Below are the code and all the weights of a small trained network. Each question names an input and a class and asks about switching units off, where a switched-off unit gives its printed mean instead of its output.

import numpy as np


def w(rows, s, z=0):
    codes = np.array(rows[::2]) - 128.0
    scale = np.full(codes.shape[1], s)
    scale[-1] = z or s
    return codes * scale


def f(y):
    return np.maximum(y, 0)


def log_softmax(a):
    a = a - a.max(-1, keepdims=True)
    return a - np.log(np.exp(a).sum(-1, keepdims=True))


def net(x, mask):
    res = np.array(x, float).reshape(1, 5) / 4 @ E
    y = f(res @ A[0][:, :-1].T + A[0][:, -1])
    res = res + np.where(mask, y, B[0][:, -1]) @ B[0][:, :-1]
    return log_softmax(res[-1] @ U[:, :-1].T + U[:, -1])


A, B = {}, {}
E = w([
[121,136,123,123],'x0',
[134,122,132,133],'x1',
[131,132,129,128],'x2',
[81,67,239,3],'x3',
[222,51,17,36],'x4',
],0.006)
A[0] = w([
[142,143,138,116,146],'n1',
[142,145,20,241,166],'n2',
[196,74,34,36,3],'n3',
[117,116,88,172,181],'n4',
[115,148,147,138,74],'n5',
[117,119,134,117,176],'n6',
[64,163,217,194,7],'n7',
[137,119,116,118,109],'n8',
[138,117,116,121,102],'n9',
[110,113,139,110,121],'n10',
[79,79,212,7,212],'n11',
],0.013,0.0013)
B[0] = w([
[133,115,153,117,133],'n1',
[219,162,131,65,234],'n2',
[1,106,153,194,245],'n3',
[161,111,136,103,164],'n4',
[109,107,107,133,146],'n5',
[140,124,123,125,142],'n6',
[31,79,125,169,211],'n7',
[111,135,134,132,143],'n8',
[119,106,140,135,142],'n9',
[139,146,110,115,146],'n10',
[247,170,104,93,238],'n11',
],0.017,0.011)
U = w([
[249,169,113,93,255],'0',
[2,117,127,173,1],'1',
],0.0099,7e-05)

Each question gives the input, the list of numbers given to net, and the class t.
The units are the neurons (one row each of A and B). Each row of codes is followed by its name. A weight is (code - 128) times the scale printed after its matrix; where a second scale follows, it is the last column's (A, B and U).
mask holds one flag per neuron, in row order. A switched-off neuron (its flag False) gives its mean, the last column of its row in B, instead of its output. The means were averaged over made-up inputs and are rounded, as every weight is.
A unit's drop is (log p(t) with every unit on - log p(t) with that unit switched off) / (log p(t) with every unit on - log p(t) with every unit switched off).
The circuit of an input: a set's keep is (log p(t) with only the set's units on - log p(t) with every unit switched off) / (log p(t) with every unit on - log p(t) with every unit switched off). Starting from all 11 units, units are removed one at a time, each time the one whose removal leaves the highest keep (on an exact tie, the one counted first), for as long as the keep stays at least 0.8.
circuit, biggest first: the units of the circuit, biggest drop first
unit that matters most: the unit with the biggest drop
k most important neurons: the k neurons with the biggest drops, biggest first
drop of u: that unit's drop, to one decimal
input [-8,-5,5,6,-2], class 0: unit that matters most : n11
input [0,2,8,-7,-7], class 0: 3 most important neurons : (n2, n3, n4)
input [7,-7,4,-6,-6], class 0: 2 most important neurons : (n2, n3)
input [6,-5,1,-5,-5], class 0: 2 most important neurons : (n3, n2)
input [-8,-6,2,5,-3], class 0: 2 most important neurons : (n11, n3)
input [-3,-1,1,-4,-4], class 0: 3 most important neurons : (n3, n2, n4)
input [6,1,-3,2,3], class 1: 3 most important neurons : (n2, n3, n4)
input [-7,6,2,3,5], class 1: 2 most important neurons : (n3, n2)
input [0,6,8,5,-4], class 0: 2 most important neurons : (n11, n3)
input [5,8,4,6,-4], class 0: 2 most important neurons : (n11, n3)
input [-1,5,8,5,7], class 1: 2 most important neurons : (n3, n2)
input [2,2,7,-4,-4], class 0: 2 most important neurons : (n3, n2)
input [4,-8,7,-7,8], class 1: 2 most important neurons : (n3, n11)
input [5,-7,7,7,-2], class 0: circuit, biggest first : (n11)
input [1,6,-2,5,6], class 1: drop of n3 : 5.0
input [-2,0,-1,-2,7], class 1: drop of n3 : 0.5
input [-3,1,6,2,7], class 1: drop of n3 : 0.7
